Below are the code and all the weights of a small trained network. Each question names an input and a class and asks about switching units off, where a switched-off unit gives its printed mean instead of its output.

import numpy as np


def w(rows, s, z=0):
    codes = np.array(rows[::2]) - 128.0
    scale = np.full(codes.shape[1], s)
    scale[-1] = z or s
    return codes * scale


def f(y):
    return np.maximum(y, 0)


def log_softmax(a):
    a = a - a.max(-1, keepdims=True)
    return a - np.log(np.exp(a).sum(-1, keepdims=True))


def net(x, mask):
    res = np.array(x, float).reshape(1, 3) / 4 @ E
    y = f(res @ A[0][:, :-1].T + A[0][:, -1])
    res = res + np.where(mask, y, B[0][:, -1]) @ B[0][:, :-1]
    return log_softmax(res[-1] @ U[:, :-1].T + U[:, -1])


A, B = {}, {}
E = w([
[141,91,80,110,159,32,136,69,53,59],'x0',
[59,86,12,93,119,119,58,228,177,122],'x1',
[83,109,208,174,131,56,42,177,125,111],'x2',
],0.011)
A[0] = w([
[125,159,125,150,111,187,127,179,183,189,44],'neuron 0',
[99,71,11,108,200,15,106,72,82,84,68],'neuron 1',
[129,162,56,53,125,194,165,138,107,147,37],'neuron 2',
[92,127,66,113,160,124,113,178,157,126,3],'neuron 3',
[84,120,65,101,98,127,109,160,137,133,63],'neuron 4',
[2,129,195,184,152,89,79,223,126,127,42],'neuron 5',
[87,149,156,148,70,176,123,149,235,165,112],'neuron 6',
[92,138,23,96,111,125,63,197,154,105,95],'neuron 7',
[172,142,30,58,129,186,169,103,137,151,128],'neuron 8',
[111,111,188,141,143,61,50,148,123,99,188],'neuron 9',
],0.0076,0.0035)
B[0] = w([
[160,72,109,132,107,2,164,84,206,45,185],'neuron 0',
[171,115,152,86,154,58,183,134,234,53,248],'neuron 1',
[105,33,131,15,88,129,197,122,66,158,177],'neuron 2',
[150,190,190,229,159,137,236,91,142,181,171],'neuron 3',
[139,205,174,227,163,223,225,73,108,137,176],'neuron 4',
[109,60,113,80,32,131,169,120,65,128,217],'neuron 5',
[233,103,78,110,128,25,170,163,205,43,204],'neuron 6',
[174,223,178,152,125,219,225,96,146,205,219],'neuron 7',
[96,105,120,43,16,124,168,174,87,203,205],'neuron 8',
[83,120,175,70,22,176,193,189,98,135,208],'neuron 9',
],0.0068,0.012)
U = w([
[203,95,111,111,123,40,155,151,223,66,112],'0',
[162,255,225,171,118,194,187,89,94,170,143],'1',
[46,52,121,55,50,149,156,177,56,171,96],'2',
[127,171,109,85,101,154,116,167,139,119,252],'3',
[102,133,91,175,192,141,106,122,123,136,100],'4',
[94,182,89,150,122,140,99,119,126,123,97],'5',
[90,140,101,188,186,136,110,144,130,144,94],'6',
[97,107,101,181,173,163,103,151,112,153,93],'7',
],0.0093,0.011)

Each question gives the input, the list of numbers given to net, and the class t.
The units are the neurons (one row each of A and B). Each row of codes is followed by its name. A weight is (code - 128) times the scale printed after its matrix; where a second scale follows, it is the last column's (A, B and U).
mask holds one flag per neuron, in row order. A switched-off neuron (its flag False) gives its mean, the last column of its row in B, instead of its output. The means were averaged over made-up inputs and are rounded, as every weight is.
A unit's drop is (log p(t) with every unit on - log p(t) with that unit switched off) / (log p(t) with every unit on - log p(t) with every unit switched off).
The circuit of an input: a set's keep is (log p(t) with only the set's units on - log p(t) with every unit switched off) / (log p(t) with every unit on - log p(t) with every unit switched off). Starting from all 10 units, units are removed one at a time, each time the one whose removal leaves the highest keep (on an exact tie, the one counted first), for as long as the keep stays at least 0.8.
units of the circuit, in order: the units of the circuit, biggest drop first
unit that matters most: the unit with the biggest drop
top k neurons: the k neurons with the biggest drops, biggest first
drop when u is switched off: that unit's drop, to one decimal
input [2,-2,3], class 3: top 2 neurons => (neuron 7; neuron 8)
input [-6,7,3], class 1: top 3 neurons => (neuron 7; neuron 4; neuron 3)
input [1,3,-7], class 2: unit that matters most => neuron 8
input [-5,-4,-8], class 2: units of the circuit, in order => (neuron 8; neuron 2)
input [5,2,7], class 2: top 2 neurons => (neuron 9; neuron 5)
input [-5,-2,5], class 0: top 4 neurons => (neuron 6; neuron 8; neuron 0; neuron 2)
input [1,-3,4], class 2: units of the circuit, in order => (neuron 7; neuron 1)
input [-7,3,-8], class 2: top 2 neurons => (neuron 8; neuron 2)
input [1,-1,-2], class 3: top 2 neurons => (neuron 7; neuron 5)
input [-3,-1,-4], class 2: top 2 neurons => (neuron 1; neuron 8)
input [-4,7,-5], class 1: top 2 neurons => (neuron 7; neuron 4)
input [-7,-3,8], class 2: top 4 neurons => (neuron 5; neuron 1; neuron 9; neuron 3)
input [-5,4,-4], class 0: top 2 neurons => (neuron 6; neuron 0)
input [-7,2,-6], class 0: units of the circuit, in order => (neuron 0)
input [4,6,1], class 1: units of the circuit, in order => (neuron 7; neuron 4)
input [-4,1,-7], class 2: top 2 neurons => (neuron 8; neuron 2)
input [2,-3,-2], class 3: top 3 neurons => (neuron 7; neuron 4; neuron 3)
input [3,7,-2], class 1: drop when neuron 7 is switched off => 0.2
input [0,-2,5], class 2: drop when neuron 9 is switched off => 0.1
input [-4,0,0], class 0: drop when neuron 0 is switched off => 0.1
input [-6,-4,5], class 0: units of the circuit, in order => (neuron 6)
